Facts:
gredrar	silal	vusi; gredrar	silal	grabrur; gredrar	silal	plakitem; gredrar	silal	nife
drigra	silal	skadrul; fitra	silal	vena; grogu	silal	kloke; grogu	silal	pletin
diskebi	silal	dotu; fini	silal	flubin; koskul	silal	mipeles; trugrim	silal	sosu
trugrim	silal	puputrir; trugrim	silal	pletin; zaflil	silal	stedibris; zaflil	silal	truplak
zaflil	silal	pasuklok; lunatos	silal	fleplam; lunatos	silal	tuskimi; lunatos	silal	dresak
zibrir	silal	leste; flistem	silal	klaso; skotos	silal	giskedro; stamor	silal	plavinas
stamor	silal	vubu; stamor	silal	kebruruk; bogi	silal	kebruruk; sati	silal	plosudra
gagir	silal	truplak; gagir	silal	vusi; rugran	silal	skigrek; tivetre	silal	brigru
tivetre	silal	bridrus; dredon	silal	zista; zupur	silal	skigrek; zupur	silal	memistum
zupur	silal	kebruruk; pezu	silal	plavinas; dozogun	silal	bridrus; klura	silal	zulir
fuplak	silal	flubin; fuplak	silal	pomir; pliril	silal	flibus; klisto	silal	branas
klatri	silal	giskedro; plutris	silal	fisem; plutris	silal	grabrur; vugro	silal	guskol
vugro	silal	sosu; fluguk	silal	zista; pustenol	silal	dudru; pustenol	silal	klosiba
mebra	silal	brutre; mebra	silal	kebruruk; pleflo	silal	bratos; pleflo	silal	kogrik
drazo	silal	mipeles; drazo	silal	kebruruk; visker	silal	flubin; visker	silal	fofle
plete	silal	gido; tebro	silal	leston; skefem	silal	guskol; skefem	silal	truplak
skefem	silal	plakitem; klidover	silal	truplak; klidover	silal	vonus; brozes	silal	nilos
brozes	silal	fisem; brozes	silal	geple; baplo	pokliplos	bratos; plakitem	pokliplos	grabrur
floklek	pokliplos	fleskage; flibus	pokliplos	beflik; milok	pokliplos	grubrer; flubin	pokliplos	plutris
gredrar	pokliplos	plosudra; plavinas	pokliplos	biloplun; drigra	pokliplos	nilos; pletin	pokliplos	fini
matesa	pokliplos	sati; fleplam	pokliplos	branas; fitra	pokliplos	pleflo; vusi	pokliplos	sugi
grogu	pokliplos	pletin; diskebi	pokliplos	trugrim; fini	pokliplos	gredrar; stedibris	pokliplos	bogi
koskul	pokliplos	klura; noro	pokliplos	memistum; trugrim	pokliplos	flistem; zaflil	pokliplos	pezu
bedrir	pokliplos	pomir; plezuk	pokliplos	vugro; deber	pokliplos	kebruruk; sugi	pokliplos	skigrek
flistem	pokliplos	klisto; zista	pokliplos	skadrul; drokler	pokliplos	stesko; pluvadan	pokliplos	plakitem
skotos	pokliplos	zista; giskedro	pokliplos	fleplam; stamor	pokliplos	leste; kloke	pokliplos	noro
bogi	pokliplos	klosune; sati	pokliplos	dresak; turoklok	pokliplos	liflostol; siklin	pokliplos	koflam
gagir	pokliplos	pasuklok; rugran	pokliplos	listuk; pomir	pokliplos	drigra; bruklabrir	pokliplos	drazo
tivetre	pokliplos	tuskimi; dredon	pokliplos	zulir; leste	pokliplos	skotos; brubregon	pokliplos	kogrik
puputrir	pokliplos	vubu; vubu	pokliplos	dozogun; vonus	pokliplos	plodra; klaso	pokliplos	flubin
tatu	pokliplos	plezuk; loperes	pokliplos	plavinas; klostol	pokliplos	peli; zirum	pokliplos	milok
pezu	pokliplos	lunatos; dotu	pokliplos	stumago; brolik	pokliplos	loperes; pasuklok	pokliplos	keple
nilos	pokliplos	giskedro; gido	pokliplos	leston; zaban	pokliplos	stedibris; biloplun	pokliplos	klosiba
klura	pokliplos	siklin; fuplak	pokliplos	floklek; memistum	pokliplos	grogu; tritrek	pokliplos	brubregon
fleskage	pokliplos	tebro; liflostol	pokliplos	dufoflos; klisto	pokliplos	tritrek; listuk	pokliplos	dotu
plutris	pokliplos	zirum; zorar	pokliplos	brozes; vugro	pokliplos	susar; nife	pokliplos	drokler
vena	pokliplos	pustenol; fluguk	pokliplos	flebrime; peli	pokliplos	klaso; zulir	pokliplos	lona
brigru	pokliplos	gido; susar	pokliplos	plesoplas; sitase	pokliplos	plogu; pustenol	pokliplos	turoklok
pleflo	pokliplos	zaflil; klosune	pokliplos	pluvadan; drazo	pokliplos	koskul; keple	pokliplos	zupur
beflik	pokliplos	sosu; skigrek	pokliplos	bruklabrir; plete	pokliplos	guskol; brabrastem	pokliplos	fiske
plesoplas	pokliplos	bridrus; lona	pokliplos	pustar; kogrik	pokliplos	matesa; fiske	pokliplos	puputrir
stesko	pokliplos	diskebi; bratos	pokliplos	zaban; stumago	pokliplos	bedrir; tebro	pokliplos	brigru
pustar	pokliplos	kede; geple	pokliplos	rugran; sosu	pokliplos	zibrir; dresak	pokliplos	skefem
brozes	pokliplos	vonus; kebruruk	pokliplos	plete; bridrus	pokliplos	geple; mipeles	pokliplos	gipi
kede	pokliplos	pliril; dufoflos	pokliplos	fitra; grubrer	pokliplos	klidover; plodra	pokliplos	fuplak
flebrime	pokliplos	gagir; fisem	pokliplos	brabrastem; grabrur	pokliplos	brolik

Known rows:
[ 10   2  -4   3  -3  12  -7   8   6   1   4  -1  -1   1  13  -3   8  -6
  19  -6  -4  11  -5  -8   7  11  -6 -12  -1  -8   1   6  12  -5  -5   7
   0  -9  15   5  -2   4  -5  -6  -5  -7]: deber
[  6   2  11  10   7  -4   2   2   3   2  -1   2  -6   7   3   7   4   4
   7   4  -5   7  -7  -2   8  -1  -2  10  -8   5  10   2  -6  -5  -7   9
   4 -13   6  -1  -5  -7  -4  -7  -3  -4]: dufoflos
[ 14   5  -2   2  -3   1   7  10   4   4  -2   7   4  12  11  14  -7  -6
   3  -9 -10  14   9 -11  16  11  16   6   5  11   5   5 -12  -1   3   2
   9 -23   1  13  -5   8 -12   4  -5   3]: drokler
[  5   5   6  10  -1   5   2   3   0  -4   5  -1   0   2  11  12  -3  -9
  15  -1  -3  10 -10  -8   3  -2   0   5  -4   5   6   8   1 -10  -7   9
   0  -9   8   1  -8   0  -6  -7  -8   1]: bedrir
[ -2 -25  11  -3   7  -4  -1  13 -34  30   8  -8 -19   8  28  14 -25   1
   4 -14  -8  -8  -5   8  -7  17  -2  13  31 -11  13   5  43  -4   0   5
   5  -4  32  19   1  19   5  -9   6   3]: dredon
[ -1 -25  12  -2   6  -3  -1  14 -35  30   7  -7 -18  10  31  15 -26   2
   2 -12  -7  -9  -7   9  -7  17   0  15  33  -7  13   6  42  -6   1   4
   3  -5  32  20   2  20   5  -9   5   1]: fluguk
[  6   7  10   3   3  -2  -8   4  -1   5   5   3 -14   3   2  10   3   2
   9   0   3   8  -7 -10   2  -5   4  10  -2   4  10   2 -11   2 -11   7
  -1 -18   2  -2  -5  -5   1  -5  -1 -10]: brolik
[ -3 -36   8   6   8 -29   1  -5 -11  -1   1  31  11  -2   8 -20   1 -16
  -5 -20  -5  17 -11   4 -17   5   1  -8  26  -7  15  15  -9   6 -11  -5
 -18   4  26   0  -7 -21 -19  -3  11 -13]: skotos
[  5   3  12  12   5  -3   3   3   2   1   1   5  -6   9   5  11   0   5
   1   6  -2   7  -8  -1  10   2   3  15  -7   9   8   3  -9  -5  -6   6
   1 -14   3  -1  -7  -4  -8  -7  -1  -1]: grubrer
[ 16  -4 -18  -2   1  19 -12   7   6  -6  11 -19   5 -12   5 -19  11  -7
  42  -9  -7  23  -1 -11  -3  20 -20 -32  -5 -26  -1   0  14   1 -10   5
  13 -10  25   3  -2 -16  -6  -1   1   3]: mipeles
[  7   4   6  10   0   5  -1   3   2   0   2   2  -7   5   9   8   1  -2
   6   2  -1   7  -8  -5  10   6  -1   5  -1   5   5   5  -3  -6  -7   5
  -1 -11   6   1  -6   0  -7  -6  -4  -3]: dudru
[  6   6   4   8  -5  11  -2   4   1   0   3   2  -6   5  13   9  -1  -4
   8   2   1   9 -11  -6   9   8   1   2   2   4   1   9   2  -6  -6   3
  -2  -8   7   2  -5   7  -6  -5  -2  -4]: lona
[  5   8   5   9 -17  17   1   5   1  -1   2  -3  -2  10  19  19  -6  -6
   0   8   9  10 -17  -7  10  13   4   9  16   9  -6  18   3  -8  -4  -2
 -10  -6   7   5  -4  25  -6  -3   0  -3]: vubu
[  5   3  13  12   5  -3   3   3   2   1   0   5  -6  10   3  10   1   5
   3   6  -3   7  -7  -2  11   2   2  13  -7   9   8   4  -9  -6  -7   6
   1 -13   3  -1  -7  -3  -6  -7  -3  -2]: milok
[  8   8  -1  18   3   6  11 -12  -6   5  -8 -13 -12  -7  -9   6 -11  -3
  14   9  -1  12 -13   3  15  -3  -2 -10   9   6  -3   4  -5   5 -10  10
  11   6  -4   8  -2 -20 -10  11 -10   0]: leston
[  9   2   2   9   2   6  -2   4   2   0   4  -2  -4   2   6   1   2  -1
  14   1  -3  10  -7  -6   7   7  -3  -2  -5  -1   6   4   0  -3  -8   5
   3 -10   7   0  -5  -7  -8  -5  -2  -1]: floklek
[ -2   5  16  18   1  10  -6  -2  -1  -2   4  -3 -14   3   8   3   8   5
   7  14  11   0 -27   3   4  -1 -14   6  -7   0   3   9  10 -10 -16   7
 -12   4  10 -11  -6  -1   0 -16   0 -11]: dresak
[  6   4   6   9  -1   5   1   3   0  -2   3   1  -2   3  10  10  -1  -7
  12   1  -2  11 -10  -8   6   1   0   6  -3   4   6   7   0  -8  -7   7
  -1 -10   6   0  -7   1  -5  -6  -6  -1]: stumago
[  1 -12  13  13   1 -15   8  -6  -2 -10   6  24  13  -3  23   4   4 -35
  27 -19  -4  28 -15 -15 -14  -8  11  -1  10  -1  12  27  -8  -8  -4   6
 -18   6  21  -9 -10 -13 -19   0  -8  -6]: giskedro
[  5   6   5   8 -15  17  -1   5   1   1   3   2  -5  10  20  17  -5  -8
   0   4   7   6 -15  -6  11  12   5   7  13  10  -5  18   5  -8  -3  -2
 -11  -5   5   5  -4  24  -6  -6  -4  -6]: brabrastem
[  2 -12  -9  -2  -1   8  -5   5 -14  -6   6  -4   6  -6   5  -9 -17  -9
  -7  -7  -2   2 -12   3  -4  10 -10 -10  16  -2   3   0  14   0 -15  -3
   0  -7  14  11  -9  -5 -10 -10   4  -2]: plete

Rows:
No name comes twice in this set of rows, the named rows included.
[  1 -14  -2  -6   4   4 -14  12 -11 -11  17   9   8   1  14  -8 -11   0
 -15 -16  -4  -6  -6   1  -4  13 -12   5   0  -1  13  -5   7  -3 -18  -7
  -4 -24  15  -1 -20  -5 -13 -28  11   2] | brozes
[ -5 -10   2  -1   0  -3   4   3 -17 -11   8  -3  16  -4  10   7 -22 -19
  -4  -9  -5   2 -14   0 -10  -9  -7   5   9   9  10   2  11 -11 -15   4
  -2  -8  11   8 -14  -3  -6 -13  -8   0] | drigra
[ 15   0  -1  -4  -3   0   3  13   8   6  -6   9   7  14  14  15   2  -6
   4 -13 -14  14  12 -12  17  10  14   3   6   9   6   4  -5  -5   7   5
   8 -26   6  17  -3  16  -8   1  -8  -4] | nife
[  4 -12  -5  -6  -1  -6   4   8 -12  -1   1   6  11   6   7   5 -21  -9
 -19 -10  -9   3   1   2   4   6   4   5  21  11   7  -2  -2   0  -6  -3
   4 -20   7  19  -8   3 -12  -5   0   1] | diskebi
[  0 -16   0  -3  -1  -3  -2   6 -11  -1   4  -4   7   5   0  -2 -12   4
 -18   1   0   4 -11   8   0  10 -12   3  18   2   4  -2   3   1 -14  -5
   0 -13  13  10  -6  -1  -4  -8   9  -4] | rugran
[  1  11   7  13   0   6  10  -1  -8 -12  10  -6   3  -4  13  21 -17 -23
  21  -1  -2  11 -19 -11  -1 -12   5  13  -5  13   8  10  -3 -12 -11   9
   0  -6   1  -5 -16  -9 -10  -7 -15  12] | branas
[ -9 -13   9   8   1   2  -8  -2 -17  -5   6  -3  -4  -2   4  -4  -9   1
 -15   7   8  -7 -28  12  -7  -2 -19   3   9   2   5   3  15  -6 -24   1
 -12   1  15   0 -10  -4  -2 -21   5 -12] | sati
[  7  -7  17  13  16  -3   4   7 -20  29   7  -8 -31   8  21  18 -13  10
  25  -3 -10   0  -3   2   2  15   7  20   6  -7  17   4  19  -2   2  11
  13  -6  19   1   0  -2   0  -2   3  12] | zista
[  6   6   8   5   5   0  -6   4   0   2   2   3 -12   4   2  11   2   5
   6  -2   0   4  -6  -5   6  -4   1  10  -3   6   8   0  -8   0 -11   8
   1 -17   0  -2  -7  -5  -2  -9  -3  -8] | grabrur
[  0 -13  -4   2   3  -2   1  -3 -15   0  -2  -6   5  -6  -6  -6 -16  -6
  -8  -2  -4   2 -11   8   0  -2 -12  -9  17   3   4  -4   9   2 -16   3
   4  -2   8  16  -6 -11  -7  -3  -2  -6] | tebro
[-16 -18   0   9  11  12  -8   1 -24 -20 -12 -11 -10   0 -17   2   3   4
   2   8   7 -11 -48  24 -10   2  -1   8   5  12  -3   1  14 -18 -30  -7
 -17   5  -5  -1 -17 -17  -6 -23  15 -15] | skefem
[  9   2   3   7   3   8  -7  10   4  -4  10   5  -4   4  12   0   5   1
  14  -3  -4   9  -6  -7   4  13  -1   2 -11  -3   9   3   1  -6  -7   1
  -1 -17  11  -5 -10  -4  -9 -14   4   4] | plodra
[ 10   1   1   4   0   8  -7   6   4   2   2   1  -1   3  12  -1   9  -3
  13  -6  -5   8  -3  -8   8   7  -8  -6  -3  -5   4   3   8  -5  -6   9
   1 -10  14   5  -4   4  -4  -8  -6  -9] | flibus
[  6   6   5  15   7   2   4  -2  -2  -2   3  -1 -10   1   2   5  -7   3
   6   5   0   7 -11  -1   9   5   1   8  -6   6   7   2 -11   0 -11   4
   3  -9   0  -4 -10 -15 -12  -4   1   6] | skadrul
[ -8 -22 -10  -6   2   9  -4  13 -18 -16 -17  -3   5   9  -7   6   3  -7
   3  -3  -2  -3 -26  14  -8  11  18   2  15  14  -2   4  16 -21 -15  -9
 -11  -8  -2  19  -9   4  -6 -13  12 -13] | gagir

Now the same nodes, written a new way:
Known rows:
[  7 -15  26 -23 -17  -3  -3   3 -13  -6   7  -7  -6  23  20   5  -3 -11
  35  -6   7  -6  -6   9 -20 -14  17   2 -10   1   6 -23   0 -10   0 -12
  17]: fini
[-5 -9  1 -7  2  4 -2 -2 -4 -2  4 -2  1  2 -3  3 -7 -2 -6  0  4  4  1  4
  2  0  4  0 -3  0 -3  1 -2 -2 -3 -3  3]: dufoflos
[-10 -17   0 -14   4   3   2  -5  -4   5   0  -1   2  -1   1  11  -6   3
   0   3   6  -2   6   9   0  -1   4   3  -3  -4  -3  -3  -2  -7  -9  -6
   6]: fitra
[  1 -16   7  -9   0   0   1   0  -8  -4   1   1   6  -3 -13   0  -7   1
  -8   1  -8   5 -10   7  -9   6  -3  -8   6  -6 -11  -7  -9  -4  -1   2
   9]: stesko
[ 10  -9  -3   8  20   5 -24   1  -4 -22  27 -22   3  -9  -2  15  -6   3
  -7  12   1  -3   6  12  19  17  -1 -13 -31  -6  10   4   0 -11  -9   4
  -7]: geple
[ 11  -9 -10   1  11   9  -1  11   8  -6  -4 -33  -2 -12 -14 -11  10  -7
 -18  11  11   2  17   1  17   7   2  16  10  10   2  11  -6   2   7   1
   1]: bridrus
[ -7 -19   1 -19  13   2   9   0   2  12 -11 -14   6 -12  -6  13   1   5
   0   4   5  -5  21   9  11  -3   3  15   7  -5  -4  -2 -10 -10  -1 -14
   3]: dozogun
[  1 -13 -11  -6   3   5  -2  -3   1  -1   6 -15 -11  -2  -3  -3   0  -5
  -7  14   9  -3  13  12   2   5   7   1  -5   1   3   0   5  -4  -6   8
   9]: plesoplas
[-12   7  -7 -19   9  -1   7 -13 -11   8   3   6  -6   0  18   2  -8  11
  -6   5  -2  -3   7   9  -4   7   8  -3  -1  -5 -10  -8   6 -17  12   1
  -8]: pezu
[ -9  28  -6 -12   5  -7 -16  -8  -7  -6   3   2  -8  20  16 -20 -12   5
 -29   3  -4  18  -5  -3   3  11   1  -3  -7   7  -4   5  -5   4  32   2
 -27]: plavinas
[ -5 -10   0  -6   2   4  -2  -2  -4  -2   3  -3   0   1  -2   2  -7  -1
  -6   0   4   3   1   3   3   0   3   0  -2   1  -2   1  -2  -2  -3  -2
   3]: gretrur
[-11 -19  -1 -14   4   2   2  -5  -2   5   0  -1   1  -1   3  10  -6   4
   2   3   3  -1   8   8   1  -1   4   2  -3  -4  -2  -5  -1  -8  -9  -4
   7]: pliril
[ -4  -6   2  -1   1   5  -1   2  -7   2   7  -3   9   9  -2   6 -12  -4
   1  -8  12  -9  -1   4   5  -3  12  18   1   9  -4  12   2  -4 -13   3
  -4]: zaban
[-18 -20 -17   9 -15   6 -13   3   4 -16  22  16  -2  18   3 -16 -17  -2
 -21   0   7  26 -20  -8 -11   9  -2 -16   1  10  -3  14  11   8 -22  19
  17]: tuskimi
[ -1  26  -7  -6   6   2   0  -7 -12  -4  10   5  -7   5  15 -16  -8   5
 -24   0  -2  10  -1   0   1  11   7  -9   4   4 -14   2   6  -6  25   6
 -17]: memistum
[ -1 -12  -2   2  -2   2  -6   2   2  -4   7  -4   4   7  -5  -8  -5  -4
 -10  -7  -6  12   3   0   7   2   5   1   4   5  -7   2  -4  -1   0   9
   3]: gido
[  4   6  10  22   1  16  -5 -23 -15   4  -8  -2   2  -1 -11   1   2 -10
  -7  -3 -11  -1 -15  -4  14   9   8  -1 -28   5   0  -8 -15  19   5   5
  -9]: kloke
[  0  -6   0   1  -1   6  -6   3  -2  -8   6  -5   2   3  -6  -6  -6  -4
 -13  -2   5  10  -3  -2   6   3   2   1   1   6  -3   7  -4   4  -1  -1
   1]: klaso
[ 11   3   9  10  16   1 -29   3 -10 -29  30  -8  10  -2 -12  15 -16  -2
 -14  -5  -4   6  -1   8  23   8  -4 -16 -31  -8   4   9  -4  -6  -6  -3
 -15]: fisem
[  1 -12  13   6   9  10  -2  -5   5 -11   8  -2  -9  -5   8  -7  -3   0
 -15  -3  -3  11   4 -12  15  -6   8 -18  13   6   4  12  -2   6  -1   2
   6]: branas
[-15  -6 -11 -24   1 -13   6 -11 -12  -6  -3  10 -17  -9 -26  17 -27 -16
   0  -1 -10  -9  11  10  -7 -34  -6   7 -17  -4  16   6  16 -17  -2  -6
   4]: gagir

Rows:
No name comes twice in this set of rows, the named rows included.
[ -9  -6   2  -8   1   1  -7  -1  -4   1   2  -2   5  12  -1   4 -11  -2
  -3  -3   9  -2  -1   4   4  -2   7  13  -5   5   1   7  -4  -1  -6  -2
  -6] | pluvadan
[-11   7  -6 -19   9  -1   7 -14 -12   8   3   7  -7   0  17   2  -9  11
  -7   5   1  -3   8  10  -3   6   9  -5  -1  -6 -10  -7   7 -15  11  -1
  -8] | koskul
[ -7 -18   4 -25  16   3  12  -1  -2  14 -13 -13   5 -15  -8  18   1   6
   0   7  13 -11  22  14  10  -5   4  16   9  -8  -4  -1  -9  -9  -6 -19
   3] | tivetre
[ -4  -7  -7  -1   3   3   7 -34 -13  17 -11  -2 -23 -11 -17  13  -3 -17
   6  11 -14 -22  15  20   5 -12  12   3 -37  -5  14 -16   4   0  -4  12
   4] | vugro
[ -5 -22   6 -16   3   0   6  -3  -8   2  -2   3   6  -6 -10   8  -7   5
  -3   4  -4   0  -4  12 -10   4  -2  -6   5 -10 -11 -11  -8  -9  -7  -2
  13] | diskebi
[-14 -22  -1 -18   6   2   5  -5  -3   9  -2  -1   2  -3   2  15  -6   6
   4   6   7  -5   9  12  -1  -1   5   5  -2  -7  -3  -5  -2 -10 -12  -7
   8] | pleflo
[-18  -4 -20 -15  -4  -5  15 -20 -14   1  -5  17 -16 -20 -22  23 -17 -19
   6  -8 -18  -2  20   7   1 -33  -5   3 -32  -8  11 -11  23 -21   2 -11
   8] | skefem
[-17 -14 -26  14 -21  13  -6   4   3 -18  28  21  -2  10   2 -14 -13  -6
 -23  -7  11  37 -11 -11  -6   8  -4 -22  -2   6 -11   9  21   5 -20   9
  23] | dresak
[  4  11   4  28  -3  12  -5 -26 -16   0 -10   0  -2  -2 -19  -4  -1 -19
  -9  -7 -24   2 -17  -9  14   0   4   2 -36  12   7  -6 -11  19  13  12
 -12] | sosu
[ -2 -14  -2   2  -2   1  -7   2   4  -3   8  -4   4   7  -3  -7  -4  -4
  -9  -7  -8  13   4  -1   7   1   5   2   3   6  -6   0  -4  -2   1  10
   3] | leston
[ -3 -15  -7  -4   9   9   1  -3  -2  -7   2 -14  -6 -10   5   2   0   1
  -3  15   7  -3  -1  -1   0   6   2   0  -5   6   8   5   3  -5  -4   1
   6] | listuk
[-34 -39 -17 -13 -10   1  -1  -9   2   4  15  23  -3  12  12   8 -20   9
  -1   9   9   9  -9   8 -20   4   1 -13  -5  -4  -3   0  14  -9 -35  12
  26] | lunatos

